Each name stands for a flat space through zero: a line, a plane or more. A row that begins with a name and a colon came from that space; any other row is followed by the name of the space it lies nearest, among the names in its block.
zoso-kamo: [-92 207 135 -28 -150 -93 87 -193 63 -86 102 222 209 -9 -60 -154]
tivu-soref: [87 -245 -145 59 -44 202 211 -185 -118 127 -43 98 15 -114 193 -74]
tuk-sefu: [21 -98 -40 13 -77 -44 3 -7 -52 -14 -7 -53 -131 24 -7 19]
kuvo-gep: [-5 72 49 48 21 48 -19 50 -28 57 -15 34 -76 45 -56 10]
tivu-soref: [-101 -217 -56 -89 -174 -22 98 -62 255 276 -122 -23 -175 -5 40 -200]
tuk-sefu: [12 -28 -3 61 -36 -18 29 13 -10 -46 -24 -37 -73 3 -87 -5]
[-185 86 -115 -82 -171 22 55 -9 32 308 -115 -46 -107 -76 51 -140] | tivu-soref
botim-nizo: [0 -18 21 44 -26 79 57 -23 -60 -99 21 -37 -73 39 -9 63]
ruvik-lenep: [-205 371 12 207 148 80 77 83 -217 35 234 -130 145 -13 -6 90]
[-3 -53 135 -47 -154 -41 -15 -61 62 120 -3 27 -21 -11 100 99] | tivu-soref
muno-bub: [136 -17 1 -196 79 144 99 -81 -210 39 109 -39 -44 -364 -163 -41]
datoz-samur: [-97 -129 -64 -134 -127 -33 -89 -136 26 7 -54 29 -68 -21 87 -198]
[-221 367 20 -151 -2 -137 285 -204 -85 74 315 173 219 205 -98 -62] | zoso-kamo
[157 -50 164 -193 -142 -99 -143 145 -64 139 -85 13 52 29 84 -220] | datoz-samur
[15 36 -145 59 -6 -43 21 -10 31 -148 71 -31 -221 -105 -64 -255] | tivu-soref
datoz-samur: [-22 -24 -59 48 35 50 -14 -55 73 -107 21 12 -75 0 -14 82]
botim-nizo: [-355 -91 174 155 -73 282 -101 5 -91 -440 -21 -248 -303 104 -95 201]
[-183 11 111 65 11 147 -66 14 -80 -119 -16 -112 -181 70 -14 116] | botim-nizo
[93 -61 -133 -293 113 -170 153 -89 87 45 -108 89 -49 -83 -55 -116] | ruvik-lenep
vute-vozu: [88 78 -120 166 -127 12 -15 6 100 -3 77 87 101 -146 45 64]
[-60 88 109 182 -426 114 -222 -37 157 -100 -35 133 38 9 -21 205] | vute-vozu
[31 30 -17 -20 -3 -69 51 -10 38 8 -16 68 9 -41 5 -47] | botim-nizo
[91 -78 114 42 12 19 -21 -22 3 -109 107 16 30 -51 74 71] | tivu-soref
[-51 -44 60 -19 -21 0 13 47 73 70 -85 -27 4 88 -96 41] | tivu-soref
[-125 -137 55 -106 -135 23 38 -36 61 329 -85 -3 3 73 80 82] | tivu-soref
[61 101 -302 58 88 169 170 62 -148 -117 2 65 -11 -137 -67 -277] | tivu-soref
ruvik-lenep: [104 -146 -93 -13 -22 -56 -3 -8 91 30 -6 -35 -158 71 -50 63]
[75 -268 -23 -9 13 121 181 -142 9 57 -12 45 118 13 155 39] | tivu-soref
[107 -69 -85 39 159 56 -45 61 -61 31 56 -61 20 64 93 -31] | kuvo-gep
vezif-batas: [390 -194 -90 -197 84 180 -340 -173 74 345 202 143 -180 66 34 -138]
[-24 -112 -102 28 -21 -10 60 66 113 7 31 -17 -195 133 66 116] | ruvik-lenep
[102 -111 65 42 -262 27 -51 -82 31 -108 -101 94 93 311 145 69] | vezif-batas
[-127 277 5 -46 332 107 -24 5 201 280 21 97 532 -88 157 23] | tuk-sefu
kuvo-gep: [109 -117 -153 -75 55 80 -86 4 72 -113 118 -70 56 -30 180 -91]
[209 -233 -112 186 -172 -153 -8 -275 -178 36 -259 65 -136 40 -20 19] | ruvik-lenep
[-208 166 335 68 -305 -149 181 -78 54 44 -186 232 -6 -71 -234 127] | kuvo-gep
[47 -165 43 68 -230 111 -133 99 233 -6 114 -68 -70 252 87 208] | ruvik-lenep
[-80 229 -35 112 -179 -6 142 -6 -40 172 167 29 -26 -68 168 -56] | vute-vozu
vezif-batas: [-41 33 -55 -15 60 14 -5 12 -58 15 56 -17 9 -88 -42 8]
[-46 -49 3 28 -2 81 -52 14 -37 -88 45 -97 -100 7 49 57] | botim-nizo
[38 72 -150 13 100 153 20 79 -248 68 -51 39 248 88 -32 97] | tivu-soref
[581 167 -236 -214 32 -494 162 -58 165 664 -29 287 504 -245 117 -362] | botim-nizo
[-111 -131 -56 134 -47 339 -60 97 -221 17 46 79 122 87 -4 -25] | muno-bub
[215 -72 35 -117 -74 86 -106 -187 26 108 -37 62 -27 252 128 -35] | vezif-batas
[84 -148 -60 44 -177 -27 3 -14 -100 -167 -30 -5 -257 91 -128 11] | tuk-sefu
[185 -336 -3 -270 -90 -112 -71 -5 334 -54 -210 50 -170 18 2 -14] | ruvik-lenep
[100 -49 -136 -39 102 68 -98 72 -24 -34 46 -97 44 32 121 -111] | kuvo-gep

Each name stands for a flat space through zero: a line, a plane or more. A row that begins with a name and a colon came from that space; any other row is followed by the name of the space it lies nearest, among the names in its block.
gokefogek: [20 -12 95 -49 -226 -51 -30 44 88 39 -112 134 -79 99 78 -18]
sokapfupi: [-172 -43 28 152 1 -96 33 296 301 -139 114 49 68 187 -38 76]
fosokogiv: [64 224 -116 55 -93 -224 -307 -383 146 82 -230 79 -118 -113 35 16]
nulibokuf: [150 156 -22 151 378 -1 114 79 -79 226 -331 176 -303 -369 122 159]
dezibesut: [17 12 -57 -52 -131 39 -49 63 15 7 -37 27 -3 -157 -82 251]
penularo: [-52 224 -159 -191 326 156 199 -195 -128 28 -96 312 -198 1 166 -144]
gokefogek: [21 -393 5 32 -150 -102 -287 43 9 -99 -351 189 12 -176 -167 -61]
fudrenes: [-121 -130 304 -245 6 -16 -19 71 -196 68 0 -66 107 -85 8 223]
bezilkube: [-478 -461 22 216 412 -84 -170 -374 -338 -402 179 88 -254 126 -91 -196]
fudrenes: [-207 158 -333 34 -42 -104 134 -68 -47 -221 66 54 -213 60 -174 -147]
fetozibu: [175 -441 59 -210 -148 3 -274 -165 122 72 107 -191 -106 -75 77 -275]
[-256 -142 -109 -105 115 50 179 136 32 139 25 67 142 165 -188 179] | fudrenes
[57 -67 20 200 -204 -49 -64 145 50 30 144 -114 141 -5 -90 90] | penularo
fosokogiv: [-67 -198 103 -163 110 474 295 433 -136 -131 190 -171 87 133 -46 -8]
[143 231 -145 248 414 88 197 26 -64 185 -384 201 -367 -270 110 2] | nulibokuf
[-70 -84 -111 -108 96 -75 46 80 37 180 97 -20 31 154 253 -108] | dezibesut
[-13 -87 13 -6 82 153 191 211 -101 -132 96 -37 68 8 40 16] | fosokogiv
[114 9 151 -65 -138 -167 -54 -206 -244 29 -1 -69 -83 -15 90 -33] | fudrenes
[-127 6 97 -152 49 -114 117 -58 -202 64 0 -53 69 2 80 174] | fudrenes
gegnit: [121 -149 -53 -38 -81 70 134 -245 51 -61 264 -155 69 -254 203 75]
[25 122 -68 129 -144 -337 -296 -373 116 95 -218 155 -22 -181 62 -135] | fosokogiv
vigibfid: [-145 -32 -63 232 316 30 -171 -52 76 -194 23 -93 -131 33 162 96]
[13 -48 -214 -46 50 105 -5 92 279 -140 37 -42 132 -77 -102 140] | gokefogek
[-116 -140 -12 138 18 -149 41 61 91 84 76 142 31 164 -45 21] | sokapfupi
vigibfid: [-45 250 65 -29 -264 222 115 117 194 1 33 9 331 -94 -237 -178]
dezibesut: [-193 -54 51 1 -95 -160 -65 -16 50 271 -1 -9 -137 246 122 28]
